Here is a tiny trained network, its code and every weight. The questions are about switching its units off for an input and a target symbol, where a switched-off unit gives its printed mean instead of its output.

import numpy as np


def w(rows, s, z=0):
    codes = np.array(rows[::2]) - 128.0
    scale = np.full(codes.shape[1], s)
    scale[-1] = z or s
    return codes * scale


def f(y):
    return np.maximum(y, 0)


def softmax(a):
    e = np.exp(a - a.max(-1, keepdims=True))
    return e / e.sum(-1, keepdims=True)


def log_softmax(a):
    a = a - a.max(-1, keepdims=True)
    return a - np.log(np.exp(a).sum(-1, keepdims=True))


def net(x, mask):
    ids = ['ΛΞβγεθπτφ'.index(c) for c in x.split()]
    T = len(ids)
    res = E[ids] + P[:T]
    r = res
    for j in range(2):
        rows = slice(2 * j, 2 * j + 2)
        q, k, v = (r @ M[0][rows].T for M in (Q, K, V))
        z = softmax(np.where(np.tri(T) > 0, q @ k.T / 2**0.5, -1e9)) @ v
        o = O[0][rows]
        res = res + np.where(mask[j], z, o[:, -1]) @ o[:, :-1]
    y = f(res @ A[0][:, :-1].T + A[0][:, -1])
    res = res + np.where(mask[2:6], y, B[0][:, -1]) @ B[0][:, :-1]
    return log_softmax(res[-1] @ U[:, :-1].T + U[:, -1])


Q, K, V, O, A, B = {}, {}, {}, {}, {}, {}
E = w([
[149,72,97,84,98,63,84,89,126,135,90],'Λ',
[121,147,187,117,26,83,173,47,98,154,210],'Ξ',
[153,155,164,44,159,109,113,107,75,195,9],'β',
[83,131,94,105,144,114,126,70,142,227,103],'γ',
[241,216,136,70,74,118,108,145,87,131,194],'ε',
[186,98,207,78,145,134,60,47,165,145,182],'θ',
[114,193,175,105,93,227,162,149,185,143,119],'π',
[141,24,94,123,82,187,157,123,70,160,148],'τ',
[161,200,69,157,61,65,175,78,81,151,138],'φ',
],0.014)
P = w([
[227,91,85,117,66,111,244,174,253,225,143],'0',
[203,120,176,168,145,89,179,104,49,170,129],'1',
[187,122,189,193,167,88,194,53,92,173,108],'2',
[200,181,113,145,63,84,81,154,175,201,152],'3',
[116,156,123,147,117,74,67,163,130,94,133],'4',
[100,111,154,195,139,143,132,49,82,141,83],'5',
[121,155,93,106,98,154,90,96,130,154,142],'6',
[70,164,72,79,119,128,64,153,128,46,141],'7',
[67,126,127,147,153,142,113,88,95,98,89],'8',
[140,193,41,1,73,197,27,145,114,141,149],'9',
[41,183,81,78,158,133,52,112,83,43,102],'10',
[66,122,133,173,151,183,131,55,52,168,79],'11',
[130,192,30,66,55,172,30,100,69,72,198],'12',
],0.0083)
Q[0] = w([
[184,113,161,156,152,168,212,76,113,212,119],'head 0',
[129,89,197,231,230,52,195,182,116,26,91],'head 0',
[197,108,113,117,99,171,157,60,118,224,120],'head 1',
[175,184,9,12,2,190,6,114,162,149,167],'head 1',
],0.0076)
K[0] = w([
[207,155,83,26,86,114,124,181,149,168,167],'head 0',
[182,117,149,177,125,107,192,142,213,197,126],'head 0',
[110,198,78,2,120,156,95,181,104,139,199],'head 1',
[48,158,132,140,165,152,100,125,53,82,131],'head 1',
],0.0087)
V[0] = w([
[147,25,195,126,168,182,56,121,187,113,135],'head 0',
[144,47,2,122,154,52,95,96,107,138,82],'head 0',
[201,169,163,103,162,134,78,159,109,97,72],'head 1',
[61,162,153,114,185,108,138,148,190,196,53],'head 1',
],0.0097)
O[0] = w([
[185,144,115,114,4,195,111,43,158,137,42,3],'head 0',
[243,150,233,195,197,100,84,165,127,15,52,114],'head 0',
[143,69,108,36,167,104,235,120,129,73,73,210],'head 1',
[55,254,251,82,138,108,154,111,29,118,144,22],'head 1',
],0.0088,0.0055)
A[0] = w([
[40,118,89,118,165,115,119,87,226,52,110,248],'neuron 0',
[104,99,91,242,140,92,80,104,199,197,152,204],'neuron 1',
[90,68,44,107,170,126,212,142,181,62,142,254],'neuron 2',
[60,181,86,253,201,94,176,239,146,29,166,135],'neuron 3',
],0.0064,0.0024)
B[0] = w([
[225,234,146,79,124,44,132,220,141,140,213,171],'neuron 0',
[89,137,73,131,166,183,95,107,133,46,110,196],'neuron 1',
[142,141,155,161,70,148,104,156,144,180,78,254],'neuron 2',
[222,171,217,42,115,140,93,1,130,115,170,172],'neuron 3',
],0.0094,0.0099)
U = w([
[166,137,192,214,92,62,149,158,178,29,77,141],'Λ',
[39,88,129,77,45,51,123,81,75,138,200,142],'Ξ',
[126,80,178,59,173,81,255,102,94,99,110,166],'β',
[77,185,37,124,205,156,50,126,90,117,174,76],'γ',
[230,140,93,90,103,58,189,198,125,130,207,26],'ε',
[156,70,136,60,198,156,96,101,136,110,210,42],'θ',
[116,177,228,178,88,161,80,171,81,173,167,253],'π',
[153,136,117,216,128,228,99,144,84,71,116,153],'τ',
[162,192,68,130,54,124,167,5,120,110,69,128],'φ',
],0.0053,0.0023)

Each question gives the input, a string of symbols that net reads in full, and the target symbol t.
The units are the heads (2 rows each of Q, K, V and O) and the neurons (one row each of A and B). Each row of codes is followed by its name. A weight is (code - 128) times the scale printed after its matrix; where a second scale follows, it is the last column's (O, A, B and U).
mask holds one flag per unit, heads first, then neurons. A switched-off unit (its flag False) gives its mean, the last column of its rows in O or B, instead of its output. The means were averaged over made-up inputs and are rounded, as every weight is.
A unit's drop is (log p(t) with every unit on - log p(t) with that unit switched off) / (log p(t) with every unit on - log p(t) with every unit switched off).
The circuit of an input: a set's keep is (log p(t) with only the set's units on - log p(t) with every unit switched off) / (log p(t) with every unit on - log p(t) with every unit switched off). Starting from all 6 units, units are removed one at a time, each time the one whose removal leaves the highest keep (on an exact tie, the one counted first), for as long as the keep stays at least 0.8.
units of the circuit, in order: the units of the circuit, biggest drop first
most important unit: the unit with the biggest drop
top k neurons: the k neurons with the biggest drops, biggest first
heads that matter: for each layer, one digit per head in row order, 1 if its drop is at least 0.15 and else 0, layers parted by /
input θ θ τ φ ε τ θ β θ ε, target β: most important unit => head 1
input φ θ θ φ φ ε γ π ε φ, target Ξ: units of the circuit, in order => [head 0; head 1; neuron 0]
input π φ Ξ φ φ β θ ε φ θ φ π ε, target θ: heads that matter => 10
input π Λ θ, target Ξ: units of the circuit, in order => [head 0; head 1]
input γ φ γ φ, target θ: heads that matter => 10
input Λ γ γ, target Λ: heads that matter => 10
input π ε θ θ ε θ τ ε φ ε τ Ξ, target ε: heads that matter => 11
input θ Λ π, target φ: heads that matter => 10
input ε ε ε γ ε γ π, target ε: units of the circuit, in order => [neuron 0; head 0]
input φ ε φ ε ε ε Λ θ, target ε: units of the circuit, in order => [neuron 0; head 1]
input γ θ ε γ φ γ ε ε Ξ Ξ τ τ ε, target τ: units of the circuit, in order => [head 1; head 0]
input ε φ φ τ, target τ: top 3 neurons => [neuron 1; neuron 0; neuron 2]
input Λ θ φ ε θ β ε β, target β: top 2 neurons => [neuron 2; neuron 1]
input γ θ φ, target π: heads that matter => 01
input γ β τ γ π ε ε β γ ε ε φ γ, target ε: heads that matter => 01
input ε γ ε Λ ε π ε β θ Λ Λ Ξ θ, target Λ: most important unit => head 0
input θ γ φ, target φ: heads that matter => 10
input Ξ ε γ, target γ: heads that matter => 11
input β γ β β π θ ε Λ θ τ θ ε Ξ, target φ: heads that matter => 10
input θ γ γ π Λ β ε ε, target β: units of the circuit, in order => [head 1; neuron 2]
input Λ τ θ π γ γ θ, target π: most important unit => head 1
input θ Ξ γ ε γ φ Ξ Ξ θ ε γ τ π, target π: heads that matter => 01
input π φ φ π, target θ: units of the circuit, in order => [head 0; neuron 3]
input τ τ θ, target τ: heads that matter => 11
input φ γ γ φ, target π: heads that matter => 11
